Below are the code and all the weights of a small trained network. Each question names an input and a target symbol and asks about switching units off, where a switched-off unit gives its printed mean instead of its output.

import numpy as np


def w(rows, s, z=0):
    codes = np.array(rows[::2]) - 128.0
    scale = np.full(codes.shape[1], s)
    scale[-1] = z or s
    return codes * scale


def norm(h):
    return h / np.sqrt((h * h).mean(-1, keepdims=True) + 1e-5)


def f(y):
    return np.maximum(y, 0)


def softmax(a):
    e = np.exp(a - a.max(-1, keepdims=True))
    return e / e.sum(-1, keepdims=True)


def log_softmax(a):
    a = a - a.max(-1, keepdims=True)
    return a - np.log(np.exp(a).sum(-1, keepdims=True))


def net(x, mask):
    ids = ['βεζηθλμπ'.index(c) for c in x.split()]
    T = len(ids)
    res = E[ids] + P[:T]
    r = norm(res)
    for j in range(2):
        rows = slice(3 * j, 3 * j + 3)
        q, k, v = (r @ M[0][rows].T for M in (Q, K, V))
        z = softmax(np.where(np.tri(T) > 0, q @ k.T / 3**0.5, -1e9)) @ v
        o = O[0][rows]
        res = res + np.where(mask[j], z, o[:, -1]) @ o[:, :-1]
    y = f(norm(res) @ A[0][:, :-1].T + A[0][:, -1])
    res = res + np.where(mask[2:26], y, B[0][:, -1]) @ B[0][:, :-1]
    return log_softmax(norm(res)[-1] @ U[:, :-1].T + U[:, -1])


Q, K, V, O, A, B = {}, {}, {}, {}, {}, {}
E = w([
[176,170,79,119,79,116,211,82,154,146,119],'β',
[196,180,150,80,93,100,130,105,109,78,161],'ε',
[141,133,104,168,130,122,53,83,210,206,148],'ζ',
[76,132,103,124,135,53,68,131,170,183,189],'η',
[67,92,130,192,92,191,96,174,145,127,191],'θ',
[147,171,6,53,137,189,163,122,45,115,127],'λ',
[184,153,145,164,103,74,164,205,124,99,128],'μ',
[119,99,142,176,171,129,48,133,176,109,80],'π',
],0.02)
P = w([
[232,193,63,134,37,135,23,88,151,171,186],'0',
[248,165,96,75,91,155,54,154,193,211,172],'1',
[186,217,102,78,48,137,42,147,154,162,120],'2',
[194,79,95,91,104,114,71,151,133,194,127],'3',
[166,190,82,185,135,108,77,82,118,109,181],'4',
[184,151,157,104,195,154,124,163,182,173,182],'5',
[97,233,145,101,93,143,92,158,197,114,100],'6',
[141,39,143,131,131,87,128,137,138,154,124],'7',
[99,136,138,231,141,75,122,72,86,76,145],'8',
[118,112,209,117,224,129,183,168,207,114,161],'9',
[57,148,187,151,94,90,156,123,161,72,75],'10',
[65,82,234,137,149,97,156,184,138,133,71],'11',
[23,158,217,219,173,88,182,134,160,50,106],'12',
],0.014)
Q[0] = w([
[110,127,174,200,118,96,61,77,209,159,153],'h1',
[172,84,159,77,189,124,151,142,112,205,144],'h1',
[115,126,92,189,205,128,159,110,118,103,253],'h1',
[113,166,96,95,132,52,145,160,121,119,152],'h2',
[144,59,167,138,160,113,97,182,145,189,146],'h2',
[104,137,164,213,106,77,73,130,221,145,153],'h2',
],0.058)
K[0] = w([
[162,101,253,117,129,91,149,146,175,95,144],'h1',
[89,253,117,193,79,104,75,128,114,85,105],'h1',
[90,229,152,31,152,180,129,208,237,158,102],'h1',
[127,115,148,121,147,192,172,109,84,67,72],'h2',
[140,43,194,143,167,107,137,185,167,147,144],'h2',
[37,133,219,192,138,74,155,147,149,76,100],'h2',
],0.048)
V[0] = w([
[72,150,103,119,101,124,209,109,98,190,154],'h1',
[139,136,152,48,126,124,72,69,103,111,175],'h1',
[167,81,106,125,117,212,80,115,122,77,118],'h1',
[25,144,102,67,102,15,180,181,95,171,250],'h2',
[171,162,101,121,115,77,134,137,133,153,124],'h2',
[48,138,99,98,128,60,92,117,156,193,202],'h2',
],0.023)
O[0] = w([
[173,244,79,226,184,168,150,86,140,43,118,6],'h1',
[5,231,61,174,48,112,188,149,171,100,44,234],'h1',
[90,148,169,184,202,93,193,124,44,173,192,88],'h1',
[140,233,203,15,72,255,33,66,75,139,122,231],'h2',
[182,16,178,125,100,107,26,47,72,46,215,252],'h2',
[143,205,218,86,111,218,68,227,90,157,40,255],'h2',
],0.0098,0.0094)
A[0] = w([
[76,91,131,89,185,216,171,135,102,78,101,140],'n1',
[144,116,104,132,125,201,114,140,141,153,139,113],'n2',
[139,113,139,165,179,118,75,122,186,150,90,130],'n3',
[52,94,125,123,236,148,139,114,74,107,67,119],'n4',
[169,130,101,96,107,108,155,128,113,102,93,36],'n5',
[116,135,162,167,122,199,166,135,96,113,140,155],'n6',
[145,128,116,125,100,135,163,144,124,108,114,118],'n7',
[121,149,114,148,193,63,100,114,161,136,121,127],'n8',
[148,209,17,61,200,39,59,72,130,253,93,81],'n9',
[164,119,64,99,151,107,64,114,118,159,123,8],'n10',
[114,102,160,167,147,153,76,140,168,168,101,81],'n11',
[161,135,126,108,107,127,112,100,144,145,145,100],'n12',
[219,148,136,128,138,116,160,132,101,124,140,116],'n13',
[163,99,58,119,148,163,137,163,76,82,122,86],'n14',
[138,125,148,130,106,93,176,104,134,112,117,136],'n15',
[170,155,102,153,123,176,87,142,136,157,156,133],'n16',
[78,131,145,135,138,126,150,138,117,89,107,125],'n17',
[59,133,96,143,184,123,11,66,165,175,142,57],'n18',
[167,141,135,99,166,92,172,107,74,142,126,103],'n19',
[116,106,138,108,110,137,160,136,95,111,109,130],'n20',
[118,175,138,94,229,48,86,113,86,161,49,93],'n21',
[171,134,157,124,131,83,160,101,101,114,119,118],'n22',
[69,110,117,113,154,165,97,113,108,150,132,117],'n23',
[190,145,126,150,117,119,128,99,126,112,104,118],'n24',
],0.034,0.014)
B[0] = w([
[151,215,188,161,204,127,149,113,204,163,167,184],'n1',
[170,152,168,111,149,124,108,158,140,176,132,214],'n2',
[140,145,212,139,150,85,166,98,140,132,93,182],'n3',
[188,125,205,70,251,74,174,107,82,134,103,161],'n4',
[155,143,93,166,122,81,110,146,97,89,160,150],'n5',
[172,141,128,92,146,142,126,191,127,148,105,233],'n6',
[143,128,152,119,164,122,130,111,121,104,135,167],'n7',
[96,114,137,123,81,129,118,188,124,170,119,176],'n8',
[1,55,38,160,106,150,104,86,169,55,184,175],'n9',
[135,102,105,64,153,131,52,113,171,176,141,161],'n10',
[168,176,119,159,119,150,132,69,67,124,127,225],'n11',
[152,145,105,132,123,104,181,134,130,130,125,234],'n12',
[94,107,87,128,107,154,103,80,118,138,110,179],'n13',
[57,139,123,115,157,87,157,69,128,133,113,156],'n14',
[138,126,165,92,142,155,104,129,123,127,118,221],'n15',
[52,96,107,168,139,144,117,137,145,98,104,245],'n16',
[160,109,149,101,146,128,114,82,112,136,135,185],'n17',
[190,94,79,76,139,142,130,105,164,180,154,171],'n18',
[143,153,148,177,64,90,88,120,107,127,133,169],'n19',
[96,120,121,155,129,140,148,135,145,105,136,166],'n20',
[113,59,168,152,198,138,111,89,86,58,91,173],'n21',
[120,158,107,126,154,162,184,142,145,145,109,201],'n22',
[108,112,111,135,164,133,113,163,142,143,123,204],'n23',
[115,128,127,153,143,117,98,180,135,127,138,204],'n24',
],0.046,0.011)
U = w([
[176,154,98,152,138,71,106,166,154,50,140,106],'β',
[138,149,102,102,140,163,254,135,149,98,121,87],'ε',
[175,156,113,203,98,129,147,46,94,156,111,136],'ζ',
[135,146,126,111,141,194,92,195,112,160,77,133],'η',
[33,141,74,166,200,120,129,80,163,96,138,143],'θ',
[127,124,200,104,146,168,97,66,142,71,111,250],'λ',
[177,95,64,83,140,116,96,94,186,178,125,99],'μ',
[89,76,177,141,105,71,152,172,154,164,136,104],'π',
],0.0091,0.0014)

Each question gives the input, a string of symbols that net reads in full, and the target symbol t.
The units are the heads (3 rows each of Q, K, V and O) and the neurons (one row each of A and B). Each row of codes is followed by its name. A weight is (code - 128) times the scale printed after its matrix; where a second scale follows, it is the last column's (O, A, B and U).
mask holds one flag per unit, heads first, then neurons. A switched-off unit (its flag False) gives its mean, the last column of its rows in O or B, instead of its output. The means were averaged over made-up inputs and are rounded, as every weight is.
A unit's drop is (log p(t) with every unit on - log p(t) with that unit switched off) / (log p(t) with every unit on - log p(t) with every unit switched off).
The circuit of an input: a set's keep is (log p(t) with only the set's units on - log p(t) with every unit switched off) / (log p(t) with every unit on - log p(t) with every unit switched off). Starting from the 12 units with the biggest drops (on a tie, the unit counted first), units are removed one at a time, each time the one whose removal leaves the highest keep (on an exact tie, the one counted first), for as long as the keep stays at least 0.8.
circuit, biggest first: the units of the circuit, biggest drop first
k most important neurons: the k neurons with the biggest drops, biggest first
which heads matter: for each layer, one digit per head in row order, 1 if its drop is at least 0.15 and else 0, layers parted by /
drop of u: that unit's drop, to one decimal
input ε ε λ π η λ η η ε ε μ, target β: which heads matter	10
input η ε θ ε β β ε θ β η β, target ζ: which heads matter	10
input π η μ, target π: which heads matter	10
input ζ π η β, target ε: which heads matter	11
input η μ β ζ π β, target θ: circuit, biggest first	h1, h2, n14
input θ ε η, target θ: most important neuron	n9
input μ η ζ ε λ π θ μ β μ μ, target μ: circuit, biggest first	h1, h2, n10
input ε η λ η θ η λ η θ η λ λ β, target β: circuit, biggest first	h1, n5
input θ ε η η μ η π η θ η η ε, target ζ: circuit, biggest first	h1, n19, h2
input μ β β η μ π θ β ζ, target θ: which heads matter	01
input ζ μ π ε ε θ ε λ λ η ε θ η, target θ: circuit, biggest first	h2, n9
input η λ θ μ η ζ π θ ζ, target π: which heads matter	01
input π ε ε μ ε π η μ, target λ: which heads matter	10
input ε λ μ θ ε, target η: most important neuron	n22
input θ ζ θ ζ, target θ: which heads matter	00
input μ β θ ζ θ η ζ π θ π β, target π: which heads matter	10
input π μ ε ζ, target μ: which heads matter	00
input ε ε η ε η π μ, target λ: 2 most important neurons	n15, n17
input μ θ η β, target μ: which heads matter	01
input θ π ε, target ζ: which heads matter	11
input λ μ ζ μ η, target μ: which heads matter	00
input ζ μ β η λ, target θ: circuit, biggest first	n9
input λ η η β β ε μ, target θ: which heads matter	11
input θ μ λ η η π θ η ζ β ε μ, target ε: which heads matter	01
input η π η ε ε λ β, target λ: 2 most important neurons	n15, n17
input ζ ζ μ, target ε: drop of h2	0.6
input μ ε θ λ η β μ η ε π, target π: drop of n8	0.4
input θ η λ η μ λ η ε ε μ η π β, target μ: drop of n10	0.1
input η μ π θ η ε ε β, target β: drop of h1	0.7
